Here is a tiny trained network, its code and every weight. The questions are about switching its units off for an input and a class, where a switched-off unit gives its printed mean instead of its output.

import numpy as np


def w(rows, s, z=0):
    codes = np.array(rows[::2]) - 128.0
    scale = np.full(codes.shape[1], s)
    scale[-1] = z or s
    return codes * scale


def norm(h):
    return h / np.sqrt((h * h).mean(-1, keepdims=True) + 1e-5)


def f(y):
    return np.maximum(y, 0)


def log_softmax(a):
    a = a - a.max(-1, keepdims=True)
    return a - np.log(np.exp(a).sum(-1, keepdims=True))


def net(x, mask):
    res = np.array(x, float).reshape(1, 3) / 4 @ E
    u = 0
    for l in range(2):
        y = f(norm(res) @ A[l][:, :-1].T + A[l][:, -1])
        res = res + np.where(mask[u : u + 12], y, B[l][:, -1]) @ B[l][:, :-1]
        u += 12
    return log_softmax(norm(res)[-1] @ U[:, :-1].T + U[:, -1])


A, B = {}, {}
E = w([
[123,216,228,89,147,45,132,155,17,31,71,164],'x0',
[81,68,177,173,75,141,79,109,175,1,239,227],'x1',
[151,102,167,49,55,109,229,34,196,211,177,119],'x2',
],0.0064)
A[0] = w([
[131,150,41,128,215,142,221,157,134,207,127,77,29],'0.n0',
[61,108,203,159,105,107,90,110,176,143,179,183,98],'0.n1',
[182,151,228,109,153,84,197,232,92,162,75,13,113],'0.n2',
[163,102,34,149,95,140,60,118,176,179,156,204,193],'0.n3',
[96,95,162,90,124,181,189,102,206,118,91,103,85],'0.n4',
[185,70,69,196,168,168,175,81,117,164,43,3,233],'0.n5',
[136,144,135,159,171,60,90,119,41,72,87,134,94],'0.n6',
[171,92,142,79,114,64,181,81,171,138,91,92,12],'0.n7',
[146,115,78,137,182,125,45,138,157,83,48,117,191],'0.n8',
[179,167,145,91,169,170,195,46,145,114,191,152,3],'0.n9',
[178,154,209,107,121,134,157,98,105,79,115,126,110],'0.n10',
[127,106,135,125,92,92,197,121,101,157,165,169,82],'0.n11',
],0.0057,0.0018)
B[0] = w([
[78,149,133,129,104,96,83,126,116,80,181,107,224],'0.n0',
[162,165,94,145,140,135,132,181,113,100,53,119,204],'0.n1',
[100,156,180,172,119,208,86,68,248,172,88,165,237],'0.n2',
[80,255,117,168,138,132,165,147,91,170,104,124,215],'0.n3',
[183,74,150,179,130,139,104,147,107,174,155,92,181],'0.n4',
[168,98,108,57,143,55,151,197,62,50,149,138,254],'0.n5',
[165,155,97,171,156,143,68,134,152,221,134,94,223],'0.n6',
[10,121,136,112,98,128,111,133,138,195,211,141,187],'0.n7',
[138,158,106,105,156,137,156,154,161,113,115,100,212],'0.n8',
[190,208,120,106,102,71,89,169,146,128,113,138,175],'0.n9',
[122,45,95,39,170,128,105,91,120,105,102,68,187],'0.n10',
[116,131,148,137,124,93,180,163,155,136,81,109,173],'0.n11',
],0.0073,0.0068)
A[1] = w([
[87,139,206,42,170,58,49,137,135,118,89,84,220],'1.n0',
[206,85,175,57,106,62,173,81,100,134,119,136,134],'1.n1',
[93,132,103,182,160,255,107,131,66,68,116,142,116],'1.n2',
[109,133,177,149,53,146,201,65,174,194,83,162,132],'1.n3',
[234,82,105,224,62,129,184,151,219,117,125,150,9],'1.n4',
[160,99,164,33,80,97,128,75,165,101,73,164,154],'1.n5',
[132,113,26,181,187,114,132,212,126,151,127,94,234],'1.n6',
[120,150,97,92,116,116,166,118,122,23,109,136,231],'1.n7',
[163,112,119,152,184,108,115,130,149,141,82,108,195],'1.n8',
[241,94,159,174,160,60,50,141,78,144,99,198,136],'1.n9',
[144,143,129,163,110,162,95,154,202,143,168,44,121],'1.n10',
[109,93,168,103,122,112,136,109,94,199,174,102,131],'1.n11',
],0.0072,0.0014)
B[1] = w([
[153,84,126,175,124,143,153,110,130,137,149,155,254],'1.n0',
[99,126,1,191,224,173,47,171,147,111,169,92,168],'1.n1',
[119,65,119,102,88,119,196,8,81,214,126,138,195],'1.n2',
[193,122,205,125,125,100,162,112,133,23,83,175,189],'1.n3',
[147,190,123,95,97,136,145,203,158,102,72,121,168],'1.n4',
[108,87,43,102,161,67,98,140,149,76,68,78,175],'1.n5',
[123,73,171,127,115,110,107,78,191,92,100,155,251],'1.n6',
[162,124,99,139,202,152,76,143,123,144,153,66,170],'1.n7',
[99,103,104,139,87,138,173,144,151,107,230,87,179],'1.n8',
[162,157,180,58,74,126,177,229,123,181,189,147,173],'1.n9',
[135,198,103,96,148,147,130,136,8,86,102,138,202],'1.n10',
[56,141,183,158,126,176,140,104,85,162,140,140,174],'1.n11',
],0.0072,0.0093)
U = w([
[145,80,24,98,209,70,79,194,158,17,153,57,203],'0',
[196,240,161,185,200,234,60,163,160,206,98,102,102],'1',
[76,100,48,202,85,192,167,8,97,125,77,186,153],'2',
[217,45,201,110,93,146,121,167,54,133,230,193,184],'3',
[11,165,131,87,79,88,175,128,68,197,251,80,181],'4',
[91,105,254,72,173,86,143,12,199,129,61,130,2],'5',
[180,225,151,114,42,146,208,217,169,50,75,162,15],'6',
],0.011,0.00094)

Each question gives the input, the list of numbers given to net, and the class t.
The units are the neurons (one row each of A and B). Each row of codes is followed by its name. A weight is (code - 128) times the scale printed after its matrix; where a second scale follows, it is the last column's (A, B and U).
mask holds one flag per neuron, layer by layer. A switched-off neuron (its flag False) gives its mean, the last column of its row in B, instead of its output. The means were averaged over made-up inputs and are rounded, as every weight is.
A unit's drop is (log p(t) with every unit on - log p(t) with that unit switched off) / (log p(t) with every unit on - log p(t) with every unit switched off).
The circuit of an input: a set's keep is (log p(t) with only the set's units on - log p(t) with every unit switched off) / (log p(t) with every unit on - log p(t) with every unit switched off). Starting from the 12 units with the biggest drops (on a tie, the unit counted first), units are removed one at a time, each time the one whose removal leaves the highest keep (on an exact tie, the one counted first), for as long as the keep stays at least 0.8.
circuit, biggest first: the units of the circuit, biggest drop first
most important unit: the unit with the biggest drop
top k neurons: the k neurons with the biggest drops, biggest first
top k neurons in layer l: the k neurons of layer l with the biggest drops, biggest first
input [-1,0,7], class 4: top 4 neurons -> (0.n7; 0.n2; 1.n11; 1.n6)
input [-8,-8,0], class 0: top 3 neurons -> (0.n5; 1.n2; 1.n6)
input [7,0,-6], class 1: circuit, biggest first -> (0.n6)
input [-7,2,-5], class 2: top 2 neurons -> (1.n2; 0.n3)
input [0,-5,-2], class 0: top 3 neurons in layer 0 -> (0.n5; 0.n0; 0.n3)
input [7,1,-8], class 3: top 2 neurons -> (0.n3; 1.n9)
input [2,1,-6], class 3: circuit, biggest first -> (0.n3; 1.n9; 1.n2)
input [-1,7,-5], class 2: top 2 neurons -> (1.n2; 0.n5)
input [1,3,-8], class 3: circuit, biggest first -> (1.n9; 1.n2)
input [7,1,7], class 0: top 4 neurons -> (1.n5; 1.n1; 0.n10; 0.n3)
input [-5,1,8], class 6: top 2 neurons -> (1.n3; 1.n4)
input [1,3,2], class 0: top 3 neurons -> (0.n6; 0.n2; 0.n10)
input [-4,5,-1], class 2: circuit, biggest first -> (1.n2; 0.n3)
input [-3,-6,6], class 4: most important unit -> 0.n7
input [-1,-6,5], class 4: top 2 neurons -> (0.n7; 0.n5)
input [4,0,-2], class 1: top 2 neurons -> (0.n6; 0.n5)
input [3,8,-8], class 3: circuit, biggest first -> (1.n9; 1.n2)
input [8,-1,3], class 5: top 2 neurons in layer 0 -> (0.n2; 0.n5)
input [5,-5,1], class 5: top 3 neurons in layer 1 -> (1.n3; 1.n1; 1.n7)
input [-2,-7,0], class 0: circuit, biggest first -> (0.n5)
